Here are made-up nodes, facts about them, and rows of numbers that follow some of those facts. Name the node behind each unnamed row.

Known rows:
kimabru: [  0   3   0 -15   6 -12 -12 -18]
leskim: [ 13   1   6   9   1 -10  28 -32]
stugires: [ 14   0   8  10  -2 -13  35 -34]
delilan: [ -4 -18  -1 -14 -18  26 -17  18]
varal: [ -1   7   0   0   7 -15  -1  -9]
flumek: [ 11 -25   8  -7 -26  32  16 -11]
tranek: [-3 -7 -2  7 -6 30  3 31]
dagrur: [ -5   7  -2  12  -6 -33  11   5]
gefle: [ -3   4  -1  -2  -1 -24   0  -6]
ledre: [  3   9   1 -10  20   0  -9 -18]
fotrur: [ -5   7  -2   8  -3 -29   8   2]
gutren: [ -4  -2  -4   3   9  43 -17  31]
nedul: [  2   8   0  -5  13  -8  -5 -12]
tuno: [ -9   8  -5   4  -1 -29  -9   7]
pubul: [  4   9   0 -11  20   2 -11 -19]
grufos: [  1   7   0  -7  11  -9  -7 -14]
mekan: [ 12  -1   7  12  -7 -19  38 -30]
mogi: [-3 -7 -2 10 -8 28  5 34]
nabuk: [  1   4   1 -14  11  -7 -14 -18]
ramuk: [ -4   7  -1   7  -1 -26   7   0]
gruruge: [ -9 -15  -3 -13 -16  25 -30  25]
plisko: [  2   7   0  -7  13  -7  -7 -14]

Facts:
dagrur Σ meve; dagrur Σ leskim; dagrur Σ stutipan; dagrur Σ klupla
dagrur Σ gutren; drafim Σ runok; fedro Σ nedul; fedro Σ veka
flalu Σ luplok; fluplus Σ runok; fotrur Σ nesis; fotrur Σ pubul
fotrur Σ tresto; gefle Σ stutipan; gotram Σ replak; gotram Σ nabuk
gutren Σ rugrun; klotratrul Σ skogror; klotratrul Σ kimabru; klupla Σ runok
klupla Σ ledre; klupla Σ rugrun; klupla Σ truskil; labines Σ rugrun
labines Σ drafim; ledre Σ pubul; leskim Σ ledre; mekan Σ rezas
mekan Σ klustak; mekan Σ klupla; mekan Σ grevesur; mogi Σ mekan
nedul Σ ledre; nesis Σ grufos; nesis Σ nedul; pleson Σ runok
pluzevom Σ tebra; pluzevom Σ replak; ramuk Σ runok; ramuk Σ nedul
rezas Σ luplok; rezas Σ rugrun; roklal Σ ledre; roklal Σ rugrun
rostu Σ varal; runok Σ pubul; siska Σ replak; siska Σ veskomim
skogror Σ redru; skogror Σ drafim; stugires Σ luplok; stugires Σ rugrun
stuskezi Σ vudron; stuskezi Σ tranek; tebra Σ zakir; tibek Σ stugires
tibek Σ rugrun; tranek Σ veskomim; tranek Σ gutren; tresto Σ lasegam
tresto Σ gutren; tridak Σ redru; tridak Σ lasegam; trizaplir Σ ledre
trizaplir Σ drafim; tuno Σ ledre; tuno Σ nabuk; varal Σ runok
veka Σ luplok; veka Σ rugrun; veka Σ plisko; veka Σ gutren
veskomim Σ lasegam; vezun Σ siska; vudron Σ ledre; vudron Σ klupla
vudron Σ veskomim; zakir Σ luplok; zakir Σ klupla; zubrur Σ ledre
zubrur Σ pubul; dagrur Δ a; delilan Δ b; drafim Δ a
fedro Δ b; flalu Δ a; flumek Δ b; fluplus Δ a
fotrur Δ a; gefle Δ a; gotram Δ a; grevesur Δ b
grufos Δ a; gruruge Δ b; gutren Δ b; kimabru Δ a
klotratrul Δ a; klupla Δ a; klustak Δ b; labines Δ b
lasegam Δ a; ledre Δ a; leskim Δ a; luplok Δ a
mekan Δ a; meve Δ a; mogi Δ b; molen Δ a
nabuk Δ a; nedul Δ a; nesis Δ a; pleson Δ b
plisko Δ a; pluzevom Δ a; pubrofis Δ a; pubul Δ a
ramuk Δ a; redru Δ b; replak Δ a; rezas Δ b
roklal Δ a; rostu Δ a; rugrun Δ a; runok Δ b
siska Δ a; skogror Δ b; stugires Δ a; stuklen Δ a
stuskezi Δ a; stutipan Δ a; tatin Δ b; tebra Δ a
tibek Δ b; tranek Δ b; tresto Δ a; tridak Δ a
trizaplir Δ a; truskil Δ b; tuno Δ a; varal Δ a
veka Δ a; veskomim Δ b; vezun Δ b; vudron Δ b
zakir Δ a; zubrur Δ b; dagrur ξ 812; delilan ξ 812
drafim ξ 146; fedro ξ 336; flalu ξ 812; flumek ξ 166
fluplus ξ 336; fotrur ξ 812; gefle ξ 812; gotram ξ 812
grevesur ξ 146; grufos ξ 812; gruruge ξ 146; gutren ξ 146
kimabru ξ 812; klotratrul ξ 812; klupla ξ 336; klustak ξ 146
labines ξ 812; lasegam ξ 166; ledre ξ 812; leskim ξ 336
luplok ξ 812; mekan ξ 166; meve ξ 812; mogi ξ 812
molen ξ 812; nabuk ξ 812; nedul ξ 812; nesis ξ 812
pleson ξ 146; plisko ξ 812; pluzevom ξ 146; pubrofis ξ 336
pubul ξ 812; ramuk ξ 812; redru ξ 812; replak ξ 812
rezas ξ 812; roklal ξ 812; rostu ξ 336; rugrun ξ 812
runok ξ 146; siska ξ 812; skogror ξ 336; stugires ξ 166
stuklen ξ 146; stuskezi ξ 146; stutipan ξ 812; tatin ξ 336
tebra ξ 146; tibek ξ 812; tranek ξ 812; tresto ξ 146
tridak ξ 812; trizaplir ξ 146; truskil ξ 812; tuno ξ 146
varal ξ 812; veka ξ 812; veskomim ξ 812; vezun ξ 812
vudron ξ 812; zakir ξ 812; zubrur ξ 812

Name these rows:
Some rows may be nodes named above.
[ 13  -1   7  11  -6 -18  39 -30] -> mekan
[  2   6   1 -13  13  -6 -11 -19] -> stutipan
[  0   3   0 -14   5 -12 -14 -18] -> kimabru
[ -4 -17   0 -15 -18  27 -16  17] -> delilan
[ -5   7  -2  11  -7 -32  11   4] -> dagrur
[ 10 -12   5  25 -15  30  38  13] -> fedro
[ -3  -2  -4   1  11  45 -19  30] -> runok
[ -5   9  -3  -3   9 -17 -16  -1] -> tebra
[ -4 -17   0 -15 -19  26 -16  17] -> delilan
[-8 -4 -6 13 -4 24 -6 43] -> pleson
[ -1   8  -1   2   5 -18   3  -6] -> zakir
[ -3   7  -1   5   1 -23   5  -2] -> veka
[ -4  -5   1 -22  -9 -23 -19 -21] -> molen
[  9 -12   5  25 -15  29  37  14] -> fedro
[  2  -9   0  -7   3  43 -11  18] -> redru
[  6   9   1 -16  25   8 -14 -23] -> rugrun
[ 18  -3   9  -9   7   3  20 -49] -> lasegam
[  2   4   1 -19  12  -4 -17 -23] -> replak
[  5   9   1 -15  26  10 -15 -23] -> rugrun
[ 11 -15   5  15 -15  34  29   6] -> skogror
[ -4  10  -3  -5  15 -11 -18  -5] -> drafim
[ -7   9  -4  -1   5 -21 -14   1] -> tresto
[-2 -5 -2 10 -3 31  5 32] -> rezas
[ -1   7  -1   2   5 -18   3  -6] -> zakir
[ 10 -11   8 -13 -16 -19   9 -46] -> pubrofis
[ -9   9  -5   7   1 -29  -6   8] -> trizaplir
[ 0 -8 -1 -3  0 39 -7 21] -> veskomim
[ -3   3   0  -6  -2 -22  -5 -10] -> siska

